Below are the code and all the weights of a small trained network. Each question names an input and a class and asks about switching units off, where a switched-off unit gives its printed mean instead of its output.

import numpy as np


def w(rows, s, z=0):
    codes = np.array(rows[::2]) - 128.0
    scale = np.full(codes.shape[1], s)
    scale[-1] = z or s
    return codes * scale


def norm(h):
    return h / np.sqrt((h * h).mean(-1, keepdims=True) + 1e-5)


def f(y):
    return y / 2 * (1 + np.tanh(0.7978845608 * (y + 0.044715 * y**3)))


def log_softmax(a):
    a = a - a.max(-1, keepdims=True)
    return a - np.log(np.exp(a).sum(-1, keepdims=True))


def net(x, mask):
    res = np.array(x, float).reshape(1, 2) / 4 @ E
    u = 0
    for l in range(2):
        y = f(norm(res) @ A[l][:, :-1].T + A[l][:, -1])
        res = res + np.where(mask[u : u + 3], y, B[l][:, -1]) @ B[l][:, :-1]
        u += 3
    return log_softmax(norm(res)[-1] @ U[:, :-1].T + U[:, -1])


A, B = {}, {}
E = w([
[66,119,131,70,55],'x0',
[142,220,248,59,71],'x1',
],0.012)
A[0] = w([
[153,34,200,49,68,148],'0.n0',
[122,123,157,206,128,196],'0.n1',
[134,197,254,106,17,2],'0.n2',
],0.0086,0.0027)
B[0] = w([
[90,171,187,2,49,180],'0.n0',
[77,35,127,202,52,150],'0.n1',
[135,111,117,154,235,254],'0.n2',
],0.012,0.0081)
A[1] = w([
[87,157,43,243,99,252],'1.n0',
[18,184,87,22,105,105],'1.n1',
[215,190,154,254,58,216],'1.n2',
],0.0063,0.0032)
B[1] = w([
[133,42,85,155,197,253],'1.n0',
[130,126,7,144,168,217],'1.n1',
[126,38,48,109,130,177],'1.n2',
],0.013,0.0048)
U = w([
[114,81,46,167,170,252],'0',
[139,215,158,175,2,4],'1',
[23,218,82,19,105,252],'2',
[175,230,251,105,205,150],'3',
[143,176,124,133,38,4],'4',
[91,167,97,120,98,4],'5',
],0.0098,0.0032)

Each question gives the input, the list of numbers given to net, and the class t.
The units are the neurons (one row each of A and B). Each row of codes is followed by its name. A weight is (code - 128) times the scale printed after its matrix; where a second scale follows, it is the last column's (A, B and U).
mask holds one flag per neuron, layer by layer. A switched-off neuron (its flag False) gives its mean, the last column of its row in B, instead of its output. The means were averaged over made-up inputs and are rounded, as every weight is.
A unit's drop is (log p(t) with every unit on - log p(t) with that unit switched off) / (log p(t) with every unit on - log p(t) with every unit switched off).
The circuit of an input: a set's keep is (log p(t) with only the set's units on - log p(t) with every unit switched off) / (log p(t) with every unit on - log p(t) with every unit switched off). Starting from all 6 units, units are removed one at a time, each time the one whose removal leaves the highest keep (on an exact tie, the one counted first), for as long as the keep stays at least 0.8.
units of the circuit, in order: the units of the circuit, biggest drop first
k most important neurons: the k neurons with the biggest drops, biggest first
top k neurons in layer l: the k neurons of layer l with the biggest drops, biggest first
drop when u is switched off: that unit's drop, to one decimal
input [5,-2], class 2: top 2 neurons in layer 1 => (1.n0, 1.n2)
input [-2,2], class 3: units of the circuit, in order => (1.n0)
input [6,-2], class 2: units of the circuit, in order => (0.n0, 1.n0)
input [-7,4], class 0: units of the circuit, in order => (0.n0, 1.n2)
input [1,1], class 2: 3 most important neurons => (0.n0, 1.n0, 1.n1)
input [-1,1], class 3: units of the circuit, in order => (1.n1, 1.n0)
input [4,-1], class 2: top 2 neurons in layer 0 => (0.n0, 0.n2)
input [2,0], class 2: drop when 1.n0 is switched off => 0.1
input [-6,4], class 0: drop when 0.n0 is switched off => 2.8
input [0,1], class 3: drop when 0.n2 is switched off => 0.7
